Below is a small trained network, with its code and all its weights. Each question gives an input and a target symbol and asks what happens when units are switched off, that is, made to give their printed mean instead of their output.

import numpy as np


def w(rows, s, z=0):
    codes = np.array(rows[::2]) - 128.0
    scale = np.full(codes.shape[1], s)
    scale[-1] = z or s
    return codes * scale


def f(y):
    return np.maximum(y, 0)


def softmax(a):
    e = np.exp(a - a.max(-1, keepdims=True))
    return e / e.sum(-1, keepdims=True)


def log_softmax(a):
    a = a - a.max(-1, keepdims=True)
    return a - np.log(np.exp(a).sum(-1, keepdims=True))


def net(x, mask):
    ids = ['αγδεζηθλμπστφψω'.index(c) for c in x.split()]
    T = len(ids)
    res = E[ids] + P[:T]
    u = 0
    for l in range(3):
        q, k, v = (res @ M[l].T for M in (Q, K, V))
        z = softmax(np.where(np.tri(T) > 0, q @ k.T / 2**0.5, -1e9)) @ v
        res = res + np.where(mask[u], z, O[l][:, -1]) @ O[l][:, :-1]
        u += 1
        y = f(res @ A[l][:, :-1].T + A[l][:, -1])
        res = res + np.where(mask[u : u + 8], y, B[l][:, -1]) @ B[l][:, :-1]
        u += 8
    return log_softmax(res[-1] @ U[:, :-1].T + U[:, -1])


Q, K, V, O, A, B = {}, {}, {}, {}, {}, {}
E = w([
[68,137,50,26,35],'α',
[157,89,113,214,82],'γ',
[116,102,70,154,206],'δ',
[253,138,145,70,71],'ε',
[106,174,72,141,128],'ζ',
[99,146,49,125,170],'η',
[75,148,15,74,178],'θ',
[121,140,118,182,97],'λ',
[144,36,206,186,90],'μ',
[125,164,110,190,60],'π',
[97,171,67,114,42],'σ',
[157,130,32,186,102],'τ',
[87,143,71,119,195],'φ',
[40,67,191,60,223],'ψ',
[84,162,159,57,173],'ω',
],0.016)
P = w([
[108,252,194,190,22],'0',
[126,152,102,146,127],'1',
[136,107,86,121,130],'2',
[145,65,84,106,133],'3',
[155,32,84,101,133],'4',
[159,2,92,97,125],'5',
],0.007)
Q[0] = w([
[149,150,12,171,108],'0.h1',
[169,91,70,166,118],'0.h1',
],0.011)
K[0] = w([
[202,156,37,111,76],'0.h1',
[254,155,145,144,103],'0.h1',
],0.0073)
V[0] = w([
[137,253,36,33,193],'0.h1',
[236,176,222,84,161],'0.h1',
],0.006)
O[0] = w([
[159,57,178,187,79,173],'0.h1',
[224,2,72,129,133,10],'0.h1',
],0.0072,0.0012)
A[0] = w([
[135,48,127,249,147,139],'0.n1',
[132,113,230,206,45,89],'0.n2',
[210,180,92,115,67,115],'0.n3',
[200,122,176,213,161,166],'0.n4',
[74,103,255,146,94,4],'0.n5',
[144,111,203,232,68,57],'0.n6',
[97,170,38,153,81,188],'0.n7',
[132,197,74,148,110,161],'0.n8',
],0.0074,0.002)
B[0] = w([
[47,106,166,171,178,194],'0.n1',
[104,165,238,202,216,180],'0.n2',
[127,101,199,128,2,205],'0.n3',
[12,126,138,133,54,168],'0.n4',
[113,169,45,21,193,155],'0.n5',
[100,135,217,205,183,172],'0.n6',
[71,124,9,154,101,254],'0.n7',
[100,146,60,160,45,202],'0.n8',
],0.0067,0.0052)
Q[1] = w([
[135,255,133,148,88],'1.h1',
[106,161,129,124,125],'1.h1',
],0.0071)
K[1] = w([
[2,151,120,186,162],'1.h1',
[141,229,18,157,47],'1.h1',
],0.0056)
V[1] = w([
[57,133,107,104,244],'1.h1',
[38,255,79,172,165],'1.h1',
],0.0037)
O[1] = w([
[161,183,83,170,73,2],'1.h1',
[126,174,255,147,118,252],'1.h1',
],0.011,0.0029)
A[1] = w([
[247,171,205,162,76,80],'1.n1',
[108,181,193,147,227,214],'1.n2',
[165,130,230,88,175,3],'1.n3',
[141,187,255,176,87,155],'1.n4',
[183,101,144,229,170,38],'1.n5',
[140,161,51,70,140,59],'1.n6',
[174,136,97,205,85,55],'1.n7',
[185,100,146,99,143,117],'1.n8',
],0.0085,0.0049)
B[1] = w([
[70,20,192,181,99,156],'1.n1',
[142,254,80,67,137,212],'1.n2',
[121,188,18,155,115,142],'1.n3',
[136,140,75,79,161,246],'1.n4',
[96,81,68,127,42,141],'1.n5',
[133,120,155,85,130,145],'1.n6',
[73,163,130,204,104,146],'1.n7',
[102,143,158,119,46,144],'1.n8',
],0.0085,0.011)
Q[2] = w([
[154,160,18,91,229],'2.h1',
[14,2,25,31,120],'2.h1',
],0.0056)
K[2] = w([
[207,121,59,47,153],'2.h1',
[224,2,146,56,13],'2.h1',
],0.0082)
V[2] = w([
[64,188,163,249,134],'2.h1',
[103,64,254,223,112],'2.h1',
],0.0071)
O[2] = w([
[150,3,80,60,161,152],'2.h1',
[226,218,96,137,194,2],'2.h1',
],0.0064,0.0059)
A[2] = w([
[77,113,222,99,101,166],'2.n1',
[187,163,97,212,136,188],'2.n2',
[149,73,254,140,114,107],'2.n3',
[101,82,142,190,74,130],'2.n4',
[73,96,154,203,165,175],'2.n5',
[154,166,161,198,219,86],'2.n6',
[73,128,148,125,61,6],'2.n7',
[154,124,136,116,70,254],'2.n8',
],0.0099,0.006)
B[2] = w([
[151,67,57,185,92,254],'2.n1',
[232,119,211,160,27,174],'2.n2',
[225,209,159,82,230,155],'2.n3',
[127,180,156,29,203,202],'2.n4',
[107,154,121,28,59,188],'2.n5',
[10,111,216,250,168,146],'2.n6',
[235,193,108,161,208,220],'2.n7',
[2,65,179,92,188,220],'2.n8',
],0.0074,0.0087)
U = w([
[83,179,94,88,98,190],'α',
[91,3,153,118,83,182],'γ',
[118,35,134,138,166,134],'δ',
[158,126,155,105,147,189],'ε',
[159,151,109,143,125,133],'ζ',
[156,113,98,137,166,126],'η',
[172,142,82,92,151,52],'θ',
[118,115,138,158,116,109],'λ',
[93,129,162,155,166,61],'μ',
[117,149,152,143,91,66],'π',
[153,172,114,109,68,42],'σ',
[164,103,91,127,100,118],'τ',
[135,122,118,146,173,101],'φ',
[126,143,125,101,195,2],'ψ',
[144,205,124,128,156,81],'ω',
],0.014,0.0076)

Each question gives the input, a string of symbols that net reads in full, and the target symbol t.
The units are the heads (2 rows each of Q, K, V and O) and the neurons (one row each of A and B). Each row of codes is followed by its name. A weight is (code - 128) times the scale printed after its matrix; where a second scale follows, it is the last column's (O, A, B and U).
mask holds one flag per unit, layer by layer, with each layer's heads first. A switched-off unit (its flag False) gives its mean, the last column of its rows in O or B, instead of its output. The means were averaged over made-up inputs and are rounded, as every weight is.
A unit's drop is (log p(t) with every unit on - log p(t) with that unit switched off) / (log p(t) with every unit on - log p(t) with every unit switched off).
The circuit of an input: a set's keep is (log p(t) with only the set's units on - log p(t) with every unit switched off) / (log p(t) with every unit on - log p(t) with every unit switched off). Starting from the 12 units with the biggest drops (on a tie, the unit counted first), units are removed one at a time, each time the one whose removal leaves the highest keep (on an exact tie, the one counted first), for as long as the keep stays at least 0.8.
circuit, biggest first: the units of the circuit, biggest drop first
unit that matters most: the unit with the biggest drop
top k neurons in layer l: the k neurons of layer l with the biggest drops, biggest first
drop of u: that unit's drop, to one decimal
input α μ θ ζ γ τ, target α: circuit, biggest first -> [0.h1; 0.n7]
input π ζ η π, target γ: circuit, biggest first -> [1.n2]
input α ω ζ ε, target ε: circuit, biggest first -> [2.n3; 0.n3; 1.n1; 0.n7]
input μ μ ε μ τ, target τ: top 2 neurons in layer 0 -> [0.n3; 0.n7]
input τ μ τ τ μ δ, target α: circuit, biggest first -> [0.h1; 2.n5]
input δ δ δ δ ε ω, target ω: circuit, biggest first -> [2.h1; 1.n1; 0.n3]
input ζ ζ ε θ, target θ: circuit, biggest first -> [2.h1; 0.h1; 1.n1; 0.n3]
input τ ζ σ ω ω σ, target γ: top 2 neurons in layer 2 -> [2.n8; 2.n3]
input τ μ μ ω λ ω, target γ: circuit, biggest first -> [1.n4; 2.n1]
input π α γ ψ, target α: circuit, biggest first -> [1.n2; 1.n3]
input δ ε η, target η: top 2 neurons in layer 1 -> [1.n1; 1.n2]
input ε ε φ ψ μ λ, target α: top 3 neurons in layer 0 -> [0.n1; 0.n2; 0.n6]
input ε α λ ε, target γ: top 2 neurons in layer 1 -> [1.n1; 1.n4]
input τ δ τ, target γ: unit that matters most -> 2.h1
input λ ε ψ, target ψ: top 2 neurons in layer 0 -> [0.n3; 0.n5]
input τ ω π ε τ ψ, target ψ: top 2 neurons in layer 1 -> [1.n1; 1.n2]
input η σ ω θ ω, target γ: top 2 neurons in layer 2 -> [2.n1; 2.n4]
input ε ω τ, target τ: top 3 neurons in layer 0 -> [0.n2; 0.n6; 0.n7]
input λ ω ε η δ σ, target σ: top 2 neurons in layer 1 -> [1.n1; 1.n4]
input θ ω μ γ α ε, target ε: top neuron in layer 1 -> [1.n1]
input σ ω γ, target α: top 2 neurons in layer 1 -> [1.n4; 1.n2]
input σ π θ ψ μ, target α: top 2 neurons in layer 0 -> [0.n2; 0.n1]
input π τ μ ψ τ, target γ: drop of 0.n2 -> 0.1
input ζ ε μ, target μ: drop of 0.h1 -> 0.2
input τ α μ, target α: drop of 1.n2 -> 0.1
input ψ λ ε ω ζ π, target π: drop of 0.n6 -> 0.1
input ζ ψ η ζ η, target γ: top neuron in layer 0 -> [0.n2]
